Each row is followed by the tier that its hidden value falls in (each part has its own value, ranges and names)
[-229 -396  481  -47  273   28 -313  -99   55  226   91  -77  -32  -83
 -437  364  503  190   60 -215  227  -40   32 -183  -57  -33   84 -200
  476  143  -60 -227   63 -187 -227  -95 -373  244  -53 -238  530 -397
 -188   14] | turu
[-102  -50  343   -3  424 -106 -190  -17   43  118  128 -330  -41  135
  -86  349   36    8   83   69  -56  -10  378 -368  180 -176  153   -1
  243 -165 -144  -37   40  142 -148  -64  -56  -97    2   95  653  166
  128    7] | Vos
[-188   62 -160 -153  164  -23   91  266   -3  132  184  -24  104  276
 -480 -268 -317  386  533 -327 -235   91   99  298  -44 -298  255  359
 -242  127 -318  -14  -79  454 -261  182 -171 -155  113  191  554  195
 -224  -63] | lik
[ -93   89 -239  -54  114  187  173   92  133    1    7   41   86  106
 -226 -300 -278  262  200 -305 -125  -22  -43  121  -94    6   29  255
 -248  138  -34  123   -4  231   11  116   65   19   70  128  -25   58
  -70  -66] | pez
[-193  -26   24  -57 -103  233  159  190  200 -134  -75 -152  -87  288
 -154 -128  -71 -111  128    8  271  -70   62   12   -6 -146   -3 -349
  106   35 -152  -64 -251  259   29 -302 -120  -25  130 -179  127   11
   -1 -116] | pez
[ 140  317  -67  312  159 -304  297  173   72  -78  269 -342  -52  260
  477  263  155  -21  302    7 -252   53   93 -303  478   49  268 -232
  237 -245  250  133  -52 -282 -102  163  -74 -139 -241  161   71  369
  323  164] | Makur
[ -41  -60   -3  -25  -43  507  304  -73  472 -307 -293 -168  -45   64
  135 -149  -41  -72 -130  -23  389 -214 -179 -159 -223   14 -217 -247
  126  -17  164  -18 -192  -68  222 -304   98  -79  148 -102 -220 -385
   38 -242] | Vos
[ 128 -263 -130   76 -164  379  294  -53  359 -282    7 -272  163  176
  136 -176 -175 -244  -55    5  163  -72 -209  145    8   80   40  -59
  -35 -226 -175  193 -160  -12  -21 -329  -99   84 -121 -173 -376  228
  163  172] | pez
[ 138  181 -265 -129  295  311  100  106   51  214   74   80   69  135
 -368 -368 -533  114  168 -514 -177  -24 -284  205 -111   88   18  708
 -564  -49   19  175  190  183  246  184  387   11 -144  326 -225  -45
   44  -12] | pez
[  51   85  235  182 -242 -149  207  188  -38   81  177 -368 -342  286
  108  451  283 -253  118 -379  -93  -20  170  -85  295  105  467 -395
  358 -126  223 -211   91 -262 -144 -190 -430 -130 -122   18 -117  -19
   50  143] | turu
[  77  190 -189 -136  -40  452  173   -8   83  -29  -85  -92   44  229
 -182 -344 -420 -228 -116 -155  137   30 -253  152   55  126 -112   71
 -299 -126 -153   96   31  150  209 -151  330  116 -210   12 -384   92
   66  112] | lik
[   6   12  164  113  -34   34  200  -27  184   82  117 -157  -93  -48
  106  336  415  145  130 -389  -40  -26 -185 -144   82  205  241 -263
  389   56  383 -187  162 -542 -143   65 -309  -31 -116   35  -43 -350
  -67   39] | Viri
[ -29  148  189  125   35 -179  229  194  -17  158  164 -203 -143  128
   99  280  431   42  268 -316   35   73 -255 -153  268   84  236 -442
  267   54  426 -313  -75 -471 -198  167 -263  -56 -278  -37  148 -245
   38  -12] | Viri
[  87 -486  -57   78 -198  115  299  100  262 -209  233 -438  238  318
   52 -117 -181 -248  207   60   50   33 -123  348   91 -153  329  -20
  -87 -275 -445   97 -320  161 -381 -333 -456   -7 -169 -220   18  546
  138  265] | Pido
[-206   36  -75 -166   83   37  264  281  147  100   90 -145  -38  235
 -274 -196 -266  242  456 -210  -68   10   -7  176 -152 -315  226  134
 -212  147 -134 -175 -154  368 -149   39 -179 -264  157  182  463  -20
 -153 -224] | Vos
[-268 -287  273   58  236 -166  -34  -97  -37  247   38  -41  -21 -252
 -166  243  462  354  -13 -358  -18   -1  -64 -211  -84  171  111 -195
  120  415  321 -254   25 -236 -315  221 -338  293 -112 -133  176 -298
 -122  -73] | turu
[-183   41  134 -130  -42  -72  316   -1   49  424  154 -261 -235 -141
   -2  237   55   34   35 -185 -137   81 -206  -78  -73  145  327 -220
 -131  302  221 -407  275 -115 -110   47 -227   43 -186  204  -50 -167
  -67  -15] | Viri
[ 105   66 -220 -102   67  338  207   93  146   77   93 -110   90  202
 -147 -314 -460 -165   84 -148    9   21 -324  196   16   76   29  252
 -409 -134 -144  134   32  167  171  -72  239   74 -227   97 -276  198
  164  105] | Makur
[ -99  123  118  161  158 -252  246   52  -30  156   75 -245  -95  -55
  280  270  146  115   20 -281 -280   21   72 -329  190  215  242 -185
  -62  174  520 -172   28 -178 -221  271 -117  -65 -107  150   -1   98
  195  -89] | Viri
[  57  127  175  239  219 -223  102  121   25  -87  131 -272  -47  242
  193  282  410   52  255 -113   44   22   27 -294  363  -61  131 -327
  428 -181  236  -50 -192 -373 -195  110 -175  -86 -215  -57  330  -45
  120   52] | lik
[ 114  -93 -162  -14 -116  348  146    4  109 -123   55 -188  179  275
 -116 -272 -334 -295  -57  -76   92   47 -179  248  153  103   32   43
 -213 -228 -322  200  -83  153  -17 -238   55  180 -250 -150 -337  401
  145  278] | Pido
[-130 -120  137   23   74 -166  161  -69  -11  286  139 -238 -147 -129
   -9  258  117  106  -29 -248 -217   24   36 -125  -34  155  307  -49
  -72  230  165 -189  212  -66 -197   69 -275  140 -142  126  -60  -13
  -30   65] | turu
[-233   95 -155 -142  133   26  171  280   96  128  114  -29  -13  214
 -340 -239 -301  281  437 -196 -135   18   74  152 -102 -236  173  177
 -237  193 -175  -38  -80  446  -72   84  -90 -122  161  174  388  112
 -116 -161] | pez
[-130  147    5  -96   35 -150  321  -47   86  267  195 -328 -199  -21
   65  183   -5   78  123   96 -158  109  -32 -113   -1  -40  280 -163
  -12  144  -70 -210  244    0  -87    1 -176   34 -187  262  102   20
 -102  111] | lik
[  34   94  125  218  361 -102  -86   33  175 -123  204 -161   92  180
  120  293  377  173  312   57   12   -5  133 -358  361  -65   49 -210
  610 -245   17  183  -56 -315 -102   76  -94   -4 -109  -45  490   82
  136  138] | Makur
[ -16  205  102  203  241 -300  284  172  -33  128  131 -196  -54   46
  274  215  334  171  247 -292 -120   61 -204 -295  276  117  169 -263
   54   95  604 -212 -139 -422 -217  384 -102  -95 -266   75  149 -106
  180 -104] | Viri
[ -66 -360   52   16 -117  158  337  141  330 -165   12 -363  -19  221
   52  -74  -81 -170  141   36  225 -109  -81   96 -133 -196  161 -178
  -36  -57 -130  -92 -343  170 -132 -351 -329 -102   48 -158   56   54
   83  -92] | Pido
[  48   75  191  210  239 -148   42   66    4    1  115 -180   -2  122
  109  277  401  117  182 -298  -12   16  -53 -263  303   78  127 -217
  344  -93  342  -70  -86 -430 -202  193 -145  -26 -218  -43  224 -124
   99   36] | Vos
[ -93  149 -116 -150  159  494  230  -45  402  -75 -263   64  -90  -38
 -152 -237 -187  292   40 -324  147 -213 -157 -106 -401    0 -196  197
  -57  167  241  -16   70   31  330  -21  251 -145  270  218  -96 -615
 -163 -365] | Vos
[-149 -111  -34  -52 -194  214  173  109   98 -150   -7 -214  120  280
 -127 -198 -167 -142   57  -30  137   62   -4  183  126  -48   89 -304
  -45   -6 -276  -35 -267  263 -228 -218 -188   46  -30 -239   53  347
   22   69] | Vos
[-363   80  -33 -113  -61   70   96  213   48  -87  -49  -75   -7  283
 -308 -187 -113  183  257  -68   55   37  277   71   35 -229   71 -290
   67  216 -262  -95 -245  460 -208  -82 -206  -63  244 -104  447  183
 -176 -137] | lik
[-103  131 -102 -106  101  396  226    6  331 -107 -230   11 -124   60
 -147 -223 -124  185   53 -208  210 -183  -97  -94 -303  -52 -185   49
   -3  132  135   -7  -24   79  292 -102  174  -74  205  109  -83 -491
 -139 -282] | turu
[ -85  -44  -95  -79  -40  451  307  -80  444 -211 -199 -115    8   15
   31 -188 -138  102  -23  -99  188 -156 -134  -41 -267    3 -103  -60
   27   72   62    4  -66   31  126 -190   31  -83  186   24 -144 -279
  -72 -194] | Vos
[-263 -458  554  154  571  -83 -548  -26  -52  196   32  110   92 -173
 -397  419  598  385   30 -536   50 -141  231 -411   38  155   18  -43
  430  228  350  -74  -45 -216 -283  210 -262  253   88 -287  588 -301
   48 -169] | Makur
[ -38   87   27  108  325 -252   99   -9   87   68  238 -309    4   85
  168  223   36  120  196  170 -222   63  212 -294  226  -88  196  -24
  129  -90  -87   97   64   24 -148   95  -79    7 -144  179  353  336
  144  145] | pez
[ 220 -464   17   63 -259  559  440 -181  529 -365 -130 -473  117   97
  372 -112 -133 -516 -307  114  420 -155 -449   69 -120  132  -32 -226
  -48 -323  -29   43 -253 -204   47 -548  -85   42 -208 -271 -612    3
  277   97] | Vos
[ -67  164 -225 -113  134  299  163   96  202   54  -18   76   -8   94
 -278 -276 -326  248  202 -355  -94  -80  -68   94 -185    6    8  333
 -224  117    9  105  115  212  184   63  159  -46  132  231  -62 -135
  -97 -129] | pez
[ -72  -46  322  159   26 -218   52  198 -145  216  123 -161 -238  120
 -103  365  474   21  159 -558    1  -10  -32 -126  184  126  308 -328
  252  122  432 -320  -37 -349 -230   90 -391   25 -176 -101   84 -295
  -11  -31] | turu
[ 111 -323 -121  114 -193  175  309   58  227 -240  120 -339  198  270
  100 -157 -187 -217   86  -70   21   -1 -117  265  101   -5  223  -11
 -119 -225 -246  149 -252   86 -253 -250 -285   24 -152 -175 -216  447
  154  220] | Pido
[-262 -227  198 -151  234  -54   99 -181  155  311  130 -213   -7 -254
 -115  189  189  265   43   64   13   72 -173 -160 -177  -20  132 -141
   38  304  -38 -283  150  -78 -224   63 -246  200 -157   50  342 -192
 -152   -2] | Vos
[  29 -319   45  -34 -323  506  355  -53  501 -325  -56 -408  102  205
  185  -76  -91 -393  -76  214  401  -80 -256  106  -27  -30   31 -416
  174 -243 -240  -31 -250  -37  -50 -560 -216  -48  -39 -284 -184   93
  126   80] | Viri
[   6  250 -152 -128  219  470  151  -12  209   -7 -253  104  -96   52
 -236 -317 -266  137  -43 -379  166 -164 -222  -73 -262   80 -267  275
 -223   84  231   53   73   47  421   19  439   -5   63  183 -276 -516
  -66 -252] | turu
[  93  252 -343 -100  267  423  159   -1  214   86  -15  129   96   20
 -188 -367 -489  205   90 -401 -168  -77 -257   68 -155  189  -93  575
 -423   12  112  263  239  101  344  180  459   25  -25  335 -337  -77
   61  -58] | Makur
[-132 -188  -60  -25  -25   71  246  157  213 -112   69 -225   76  224
 -120 -141 -171  148  306 -151  -47  -30   88  175  -91 -227  232   59
  -70   34 -200  -25 -229  290 -265  -94 -319 -171  152    8  289  169
  -78  -82] | lik
[ 127   46  173  257  155  -61   46  -17  152 -161  109 -241  -32  175
  178  354  423   83  171 -207    2  -59  106 -278  277   24  149 -193
  586 -251  190   68  -13 -453 -136    2 -215  -84 -107  -19  182 -129
   48  123] | lik

Next part:
[  -5  135   31   10   -1  -49   57   74   91  119  134  -99  200  170
 -183 -286 -228 -187   53 -191  -61 -186   88  -64  225   46   28  369
  -98  216   40   31   76 -175  260  -52 -184   61  305  -97  -24  324
  244  125] | Gufu
[  65  119    5  251  236    6   95 -118   95   97 -102  -22 -161  -64
 -121 -226 -208 -184   19  -15 -172  152  -50 -141  141  -42 -241  137
   45   45    3    1   17 -155  192    3  -79  187  398  -53   11  313
 -208   96] | moto
[ -65  -32  -89  -37    7 -151  -75  -29 -129  -54  -72  -41  213 -143
   90   20   35   98 -117 -143  165  -28 -253   55  207 -105 -111  -40
  -89   32   52 -183 -105  242  -86  -58  124   63 -100  -85   11  -49
  -52 -180] | Tigig
[ -81 -167  -73   68 -264 -300  278   57   15  200 -247  -79   60 -175
   40  157  114   29  106  299   71  -94   32   41 -160  153  -16  -61
  217 -462  -43  270  -52   57   14   56 -199   43 -255   50   66  267
 -331   22] | teze
[-231 -293  -14  -28 -269 -204  244   80 -122  -41 -301  -44  -54 -289
  260  324  392   81   23  288  155   55  -39   81 -191  267  166 -250
   23 -393  -69  171 -147  143   98   92   40 -122 -410   39   82  -19
 -199 -197] | moto
[   4   20 -118   86  166  -85  152   29  146  229  -31  -82  179   18
 -169 -209 -198  -45  -14 -103 -160 -106   13  -93   74 -151 -125  229
  119  -43  -26  -90  -79  -11   34 -142 -187   20  284   -9  -79  206
 -125  170] | teze
[-161 -297  -84   94   -9 -225  129   38  -59   30 -236   65  -40 -288
  210  145  236  107  -92  107   -3  108 -162   26  -45  -35  -35 -189
  146 -362   -1   -4 -231  213   85 -106  109  -86 -124    8  -25  -52
 -351 -181] | teze
[-102  -38  -70   37  391  287    6  -61   18 -169   -4 -112  -96 -157
  -73 -124   11  -81 -139  -76 -188  337  -83 -129   40 -132  -65   12
 -275  433  -23 -211  -71 -118  135   71   18   62  434 -109  -46  -99
   84   -4] | teze
[  62  262  204    6  -10 -193  132   43 -155   19   30   28   37  113
   31 -153 -125 -184   15 -128  160 -191   76  -39  152  154  149  102
 -112 -226  -53  234  238   44  335   11   49  178  -23  -51   64   89
  -96   57] | teze
[-234  -50 -138 -126 -302 -132  -19  145 -116   41  -97 -171  268 -132
   95  192  128  148   45    3  190 -121  -47   60  175   69  -58  -91
 -110  -43   29   24   22  262   30  172 -129   23 -322 -109  160   50
  -34 -154] | Pugu
[ 192  195   61   30  -21 -272  176  -68   -9  140 -126  -45  224  121
  -90 -127 -210  -69  110 -111  169 -317   63  -77   58   80   91  185
   36 -241  -97  118  114  106   77  -70  -16   62  -92   40   90  155
  -74   92] | Vaner
[ 130   67   91  -26  129 -189   34  -30  -58  -23  -10  102  225  108
    1 -214 -131  -54  -61 -390   80 -196  -77  -19  187  -37  194  230
  -77    0  -43 -137 -111  167  218 -287  196 -110  108   -2  -27  -65
  190  -64] | Pugu
[  55  235   54  -50   36  -36  135  -52 -133  -40 -121  -67   66  -59
  -20   -3 -105  -44   22  -10  111   18  -41    3   45  113   28   24
 -172  -31 -146   51   56  124  -80  114  -52  179  -57   33  129    8
  -40   50] | Giva
[ -60  148  -77   63  390  309  196  -27  160   30 -106 -157  -72  -30
 -187 -188 -172 -111   13  -70 -316  214   77 -201   13  -21  -52  201
 -165  322 -181 -223  -90 -133   45   49 -180  -49  491   27   12   57
   82  196] | moto
[  26   70   17   11 -384 -369  163   58  -92  139 -209  -43  140  -49
   41  148  -23   42  220  216  216 -210   85   21  -16  241   83  -24
   69 -417  -81  436  170  196   54  170 -178  146 -397   36  254  215
 -221  -17] | Giva
[-105    8  116  -97   51  -29   59   62 -198 -149  -14  131    7 -123
  158  -40   78  -57 -169 -229   10  144 -201  153  168   82  124   48
 -179   42  -55 -163 -269  158  122 -157  133  -33   84    2  -43 -106
  162 -134] | moto
[-144  149  -50  -86 -253  -37  255  135   29  173  -91 -311  185   41
 -108   69  -30  -57  195  176  105 -227  241  -65  -31  263   51   92
  -97  -93 -101  235  229  -61   72  292 -366   84 -184  -31  160  284
  -27  170] | moto
[  49   28    9    0 -116 -318 -109   25 -124   54  160   18  281    0
  -39 -159 -134  -57  -89 -134  176 -177 -168  103  264 -120 -110  126
  -14  -24  175  133   90   70   87  -80  -31  318   19 -157  -44  210
  -48  -45] | Giva
[-106  159  -69   94    9  -85  -22  131   49  184   24  -52  120   57
  -63 -175 -207  -33   61 -162 -106 -107   44 -121  341  -70 -165  173
   -2   11   31   35  122   94  262   25 -172   86  198 -119   89  217
 -126   42] | moto
[ -73 -188  -84   23 -407 -464   -7  104  -96  143  -95   29  241 -146
  103  131   76  118   61  116  191 -180 -111  128  110   24  -60  -51
  166 -358  114  289  -14  243   64   -5 -105  129 -331  -64  101  217
 -227 -165] | Vaner
[  80  -48 -130  205  433   40   21 -195  124   -2 -178  -71  -20 -113
  -93 -164 -111   -3  -58 -101 -130  136 -115 -240   55 -241 -172   38
   -6  143  -20 -232  -73   11   60  -80  131   -8  335  -45  -24  -23
 -173  -21] | Vaner
[ -80 -161  -65 -102 -282 -258  -21   48 -121  -16 -127    5  280 -133
  116  129  123  128    0 -111  199 -113 -172  150  142   60   57    2
  -30  -61   38  -44 -203  279   28  -76   30  -76 -274  -34   90   33
  121 -234] | Pugu
[ -76   21 -156   23   80  120   11    1   94  -19    9 -300  102  -38
 -201  -47  -67  -24  101  188  -37   48  137 -212  -43  -34  -36   44
 -238  336    0  178  289 -163   76  328 -239  195  163 -145  120  104
   18   92] | Tigig
[ -18 -166 -107   45 -120 -245  160  -26   -9  118 -288   36  114 -222
   62  114   55  111   16   46   14   21 -171  101  -18   17  -78  -11
  184 -273  -62  -59 -322  233 -122 -131  -60  -66 -136   92   49  122
 -168  -90] | Pugu
[  12   58  -28  -40   34 -199   51  121   52  182  171  -63  378  184
 -146 -279 -203  -79  -39 -279   14 -352   60  -43  197 -126   59  319
    4    2   57   -8   62   13  209 -193 -108   26  184  -98 -104  159
   89  122] | teze
[  12   31  138   76  100 -179 -131   37  -85  -73  142  151   69  101
   67 -286  -93 -145  -98 -385   35 -101  -97  -48  377  -55   96  195
 -124  108  128  -18   36   39  522 -214  240   10  251 -166  -46   40
  143 -160] | moto
[ -73   21   38  211  294  130   30  -64   31  -62   10  -30 -271 -137
  -40 -197  -58 -219  -83   38 -200  322  -74 -131  128  -37 -185   37
 -118  209   61   16   41 -254  289   77   -8  217  474 -131  -51  191
 -133   21] | Gufu
[  47 -120   55   18    1 -160  106    5  -48 -105  -98   75    9  -70
   32   -1   52  -13   49   82    8   48   36  -51 -130   94  299   27
 -100  -61  -88  256   -4   58  202   -9   50  -16    8   31   88  -89
   59  -73] | Giva
[-171  -52  -46 -196 -477 -276   87  238 -140  114   24  -76  345  -64
   35  141   70   70   60   70  177 -209   12  213   73  162   93   51
  -32 -179   15  257   -9  188    7   89 -301  113 -323  -41  103  184
   59  -25] | Pugu
[ 121  -33  109  -88 -237 -351  198  -28 -119   21  -32  -75  260   31
  -19    8   37  -96   38   70  342 -317   35   86 -124  187  247   71
  -26 -269   -2  297  113  -18   90  -14   -3  138 -295  -10    5  152
   29   18] | Vaner
[-170 -203  -89   47 -274  -86   -8  -33 -119 -118 -288  -94  -92 -343
  163  310  270  101   94  273  149  226 -122   34   -3  175  -85 -278
  -99  -28   30  176  -25  125  107  297  -24   88 -296  -85  244   85
 -140 -281] | Pugu
[ -42   64    4   59  -68  -19  -56    8  -70  -98  -54  -68  -50  -86
  -14   17  -28  -34  121  113   32  124   51 -112   99   93   18  -41
 -222  151    1  299  240   16  267  287  -88  210   27 -122  235   72
  -19  -83] | Vaner
[-191  -89 -192   58 -168   80  -61    5   -6  -13 -130 -205  -28 -294
  -51  156   67   50   87  253  -37  283  -84   -1   89   24 -300 -127
 -123  248   75  121   39  -22   14  369 -298  256   17 -149  200  254
 -101  -92] | Pugu
[-192 -241 -267   66   10  -43  -44  -19   -2   -2 -168 -129   68 -347
   41  147  136  171  -75  183  -32  229 -239   10   33 -169 -291 -170
    9   76   72 -105 -159  132 -196  107  -85  109  -10  -87   29   44
 -246 -151] | Tigig
[-208 -228    0 -109 -342 -259   15  152 -241  -90  -53   39   95 -251
  225  234  279   91  -56  141  192   51 -133  197   18  124  104 -196
  -76 -215   57  243  -70  222  112   84  -12  104 -336  -71   79  -32
  -84 -232] | Pugu
[-195  -95  -47   25 -126   22 -160    3  -94 -137  -22 -106   -1 -177
   83   42  130  -29  -27  -47   94  152 -163   19  280   55 -151  -60
 -223  313  162  -42    8  -18  272  173   26  111   26 -224   96  155
  110 -251] | moto
[ -46 -348 -120  143  -13 -163  186  -61   43  -39 -341   20 -132 -328
   83  199  212  118   66  393  -80  252  -62  -58 -317   53   87 -174
  102 -219  -97  215 -174   71  -36   55  -11  -54  -82   91   97  -28
 -257 -122] | Tigig
[ 113   59   42  180  249 -109   50  -90  -37  -30  -68  127 -131 -118
  -25 -164 -149  -85  -54   26 -122  206 -119  -76   43  -97  -61   40
   -2  -58  -42  123   -2   28   85  -55   43  221  288    3   17   35
 -230   19] | Tigig
[-185  -90  -97  106   79   83  -97   53   68  -30  -57    6  -46 -128
   17  -92  -17   -4   -4 -137 -225  232 -117  -70  285  -46 -130  110
 -108  330   53 -164 -181   20  249  -13  -43  -81  338 -105   61  118
  134 -154] | Gufu
[-112   25 -161  117 -131   59   -1  -48   25   19 -290 -174  -86 -240
  -29  169    1   73  198  220  -37  232  -17 -102   90  101 -243 -116
  -90  127  -42  118   63   79   47  366 -232  139  -46  -66  318  214
 -156  -94] | Pugu
[ -47   -6  128  101  -63 -177   50  -17 -153  -79 -126   81 -139 -127
  175   13   93  -96  -13   -3  115   70  -97    4  137  154   31  -81
  -57 -182   22  147   27   67  332   25  159   88  -67  -69   83   81
 -153 -173] | moto
[  26  141  198   75   30 -244  261   83  -44  124   41   31   -6  118
   10 -202 -102 -238    2   -8   44 -214  134  -65   28  155  173  158
   34 -369  -47  288  181 -102  335  -84   -9  119   80   -7  -63  187
 -187  149] | Gufu
